Below is a small trained network, with its code and all its weights. Each question gives an input and a class and asks what happens when units are switched off, that is, made to give their printed mean instead of their output.

import numpy as np


def w(rows, s, z=0):
    codes = np.array(rows[::2]) - 128.0
    scale = np.full(codes.shape[1], s)
    scale[-1] = z or s
    return codes * scale


def norm(h):
    return h / np.sqrt((h * h).mean(-1, keepdims=True) + 1e-5)


def f(y):
    return np.maximum(y, 0)


def log_softmax(a):
    a = a - a.max(-1, keepdims=True)
    return a - np.log(np.exp(a).sum(-1, keepdims=True))


def net(x, mask):
    res = np.array(x, float).reshape(1, 8) / 4 @ E
    u = 0
    for l in range(3):
        y = f(norm(res) @ A[l][:, :-1].T + A[l][:, -1])
        res = res + np.where(mask[u : u + 12], y, B[l][:, -1]) @ B[l][:, :-1]
        u += 12
    return log_softmax(norm(res)[-1] @ U[:, :-1].T + U[:, -1])


A, B = {}, {}
E = w([
[128,128,127,128,129,127,125],'x0',
[131,131,129,130,130,128,128],'x1',
[149,57,116,129,164,11,146],'x2',
[131,135,127,133,133,128,127],'x3',
[125,114,115,236,56,112,141],'x4',
[123,118,131,122,121,127,131],'x5',
[193,192,105,81,79,114,177],'x6',
[129,131,129,128,130,127,126],'x7',
],0.011)
A[0] = w([
[187,36,67,84,169,64,114,68],'L0N0',
[187,128,159,69,132,144,140,49],'L0N1',
[124,157,112,55,152,122,132,130],'L0N2',
[167,120,148,198,79,254,116,123],'L0N3',
[130,72,100,92,205,197,80,27],'L0N4',
[65,90,127,95,148,106,116,61],'L0N5',
[110,138,113,156,100,114,132,136],'L0N6',
[68,129,188,120,147,200,219,129],'L0N7',
[117,180,104,130,192,179,97,106],'L0N8',
[67,114,159,88,134,162,103,3],'L0N9',
[100,104,146,30,118,208,153,73],'L0N10',
[180,113,163,84,167,150,95,186],'L0N11',
],0.0085,0.0055)
B[0] = w([
[102,180,187,143,233,98,237,240],'L0N0',
[144,128,10,116,116,133,128,159],'L0N1',
[121,232,21,200,142,114,144,198],'L0N2',
[53,160,165,66,163,176,156,254],'L0N3',
[153,85,188,161,212,200,72,189],'L0N4',
[152,130,166,136,150,141,122,175],'L0N5',
[131,68,132,174,97,124,157,168],'L0N6',
[132,127,98,110,161,174,84,195],'L0N7',
[136,2,102,77,118,176,82,192],'L0N8',
[147,89,133,148,184,198,58,152],'L0N9',
[165,153,62,151,144,171,74,196],'L0N10',
[99,148,108,76,193,161,194,223],'L0N11',
],0.0062,0.0057)
A[1] = w([
[93,77,150,183,184,160,116,136],'L1N0',
[127,191,69,122,92,123,141,74],'L1N1',
[150,109,143,195,196,58,109,167],'L1N2',
[132,148,145,120,67,140,121,2],'L1N3',
[151,171,157,143,119,207,127,160],'L1N4',
[77,118,144,90,125,121,141,216],'L1N5',
[34,176,176,132,141,159,65,190],'L1N6',
[166,94,154,97,123,134,34,54],'L1N7',
[205,166,140,98,121,9,132,123],'L1N8',
[132,173,167,156,108,126,176,61],'L1N9',
[146,111,119,191,108,71,116,74],'L1N10',
[145,113,133,167,111,176,167,63],'L1N11',
],0.012,0.0045)
B[1] = w([
[65,118,169,139,166,168,93,255],'L1N0',
[148,72,142,83,155,152,119,175],'L1N1',
[175,65,165,56,103,102,90,248],'L1N2',
[147,68,255,94,108,200,197,139],'L1N3',
[174,60,125,122,155,192,105,220],'L1N4',
[181,179,90,163,153,122,104,188],'L1N5',
[126,182,80,180,100,59,199,249],'L1N6',
[79,122,64,110,172,205,155,144],'L1N7',
[87,190,92,211,116,117,138,195],'L1N8',
[164,134,162,86,122,163,174,154],'L1N9',
[132,20,90,107,100,126,55,169],'L1N10',
[97,145,140,111,118,115,143,151],'L1N11',
],0.0097,0.0088)
A[2] = w([
[148,186,145,101,165,137,111,120],'L2N0',
[187,59,131,192,121,161,132,138],'L2N1',
[158,149,124,171,4,71,144,24],'L2N2',
[162,179,145,143,143,147,137,147],'L2N3',
[197,172,123,87,52,193,163,120],'L2N4',
[222,120,62,107,92,115,190,153],'L2N5',
[52,157,114,149,180,116,146,147],'L2N6',
[160,80,116,152,52,58,123,114],'L2N7',
[113,96,158,170,53,191,176,104],'L2N8',
[21,186,109,196,70,119,106,3],'L2N9',
[137,159,140,61,195,111,63,44],'L2N10',
[129,136,86,173,159,116,139,150],'L2N11',
],0.012,0.0069)
B[2] = w([
[119,75,118,148,148,67,100,196],'L2N0',
[62,164,141,91,43,115,83,228],'L2N1',
[189,97,86,160,163,255,211,167],'L2N2',
[74,89,136,182,103,72,118,199],'L2N3',
[126,35,173,76,139,41,71,250],'L2N4',
[192,198,84,104,124,147,112,253],'L2N5',
[91,178,125,143,113,81,209,252],'L2N6',
[149,114,48,202,131,219,90,211],'L2N7',
[177,176,205,115,85,47,172,220],'L2N8',
[88,186,209,198,52,169,207,168],'L2N9',
[155,114,244,168,76,110,156,206],'L2N10',
[75,150,153,114,47,179,127,207],'L2N11',
],0.0095,0.0059)
U = w([
[43,156,111,127,210,245,91,249],'0',
[210,146,48,13,166,160,46,9],'1',
[53,200,195,217,53,162,167,67],'2',
[190,134,190,60,20,96,115,162],'3',
[109,96,225,152,251,61,157,141],'4',
[172,237,57,129,176,54,195,240],'5',
[100,20,143,199,89,86,20,62],'6',
[237,121,38,223,72,179,148,72],'7',
],0.017,0.0016)

Each question gives the input, the list of numbers given to net, and the class t.
The units are the neurons (one row each of A and B). Each row of codes is followed by its name. A weight is (code - 128) times the scale printed after its matrix; where a second scale follows, it is the last column's (A, B and U).
mask holds one flag per neuron, layer by layer. A switched-off neuron (its flag False) gives its mean, the last column of its row in B, instead of its output. The means were averaged over made-up inputs and are rounded, as every weight is.
A unit's drop is (log p(t) with every unit on - log p(t) with that unit switched off) / (log p(t) with every unit on - log p(t) with every unit switched off).
The circuit of an input: a set's keep is (log p(t) with only the set's units on - log p(t) with every unit switched off) / (log p(t) with every unit on - log p(t) with every unit switched off). Starting from the 12 units with the biggest drops (on a tie, the unit counted first), units are removed one at a time, each time the one whose removal leaves the highest keep (on an exact tie, the one counted first), for as long as the keep stays at least 0.8.
units of the circuit, in order: the units of the circuit, biggest drop first
unit that matters most: the unit with the biggest drop
top k neurons: the k neurons with the biggest drops, biggest first
k most important neurons of layer l: the k neurons of layer l with the biggest drops, biggest first
drop when u is switched off: that unit's drop, to one decimal
input [-4,5,0,7,5,2,-5,4], class 2: unit that matters most => L0N3
input [0,1,6,2,-1,3,1,-4], class 5: units of the circuit, in order => (L1N0; L2N4)
input [1,4,5,-3,8,-7,1,-5], class 7: top 3 neurons => (L2N7; L2N2; L1N0)
input [-7,-3,7,0,2,-8,-1,4], class 6: top 2 neurons => (L1N2; L1N6)
input [1,4,0,2,-1,6,-6,8], class 0: 2 most important neurons of layer 2 => (L2N4; L2N8)
input [1,-8,0,-5,-4,5,7,8], class 1: top 3 neurons => (L1N6; L1N1; L0N0)
input [8,8,0,4,-2,-7,0,3], class 0: top 3 neurons => (L0N8; L1N2; L0N0)
input [-1,2,-2,3,2,5,1,1], class 3: 3 most important neurons of layer 0 => (L0N0; L0N4; L0N11)
input [-3,-4,8,6,5,-6,1,-7], class 7: top 4 neurons => (L2N7; L1N8; L1N0; L0N4)
input [-7,-2,3,-8,1,-1,5,0], class 7: top 3 neurons => (L0N3; L1N0; L1N8)
input [-4,-8,-4,4,0,-8,8,3], class 1: 2 most important neurons of layer 2 => (L2N5; L2N10)
input [-6,7,1,-1,-7,1,5,1], class 5: 4 most important neurons of layer 1 => (L1N2; L1N4; L1N8; L1N10)
input [8,7,-6,-8,-7,-3,1,-7], class 1: top 2 neurons => (L1N0; L1N8)
input [0,-1,1,2,-3,-5,3,-5], class 5: units of the circuit, in order => (L1N2)
input [-8,-3,6,-6,1,-4,3,1], class 7: 2 most important neurons of layer 1 => (L1N8; L1N2)
input [-5,3,-3,0,1,-8,1,-2], class 3: 2 most important neurons of layer 1 => (L1N0; L1N4)
input [3,7,-1,-7,0,-7,-2,-5], class 0: 3 most important neurons of layer 0 => (L0N8; L0N4; L0N0)
input [-6,-6,-5,3,-5,-6,3,0], class 1: drop when L1N0 is switched off => 0.1
input [-8,-5,-4,5,2,-2,1,-8], class 3: drop when L0N11 is switched off => 0.2
input [-7,1,-1,8,2,-1,-6,3], class 2: units of the circuit, in order => (L1N6)
input [4,-5,-5,-7,-4,-6,1,-6], class 1: 2 most important neurons of layer 1 => (L1N0; L1N8)
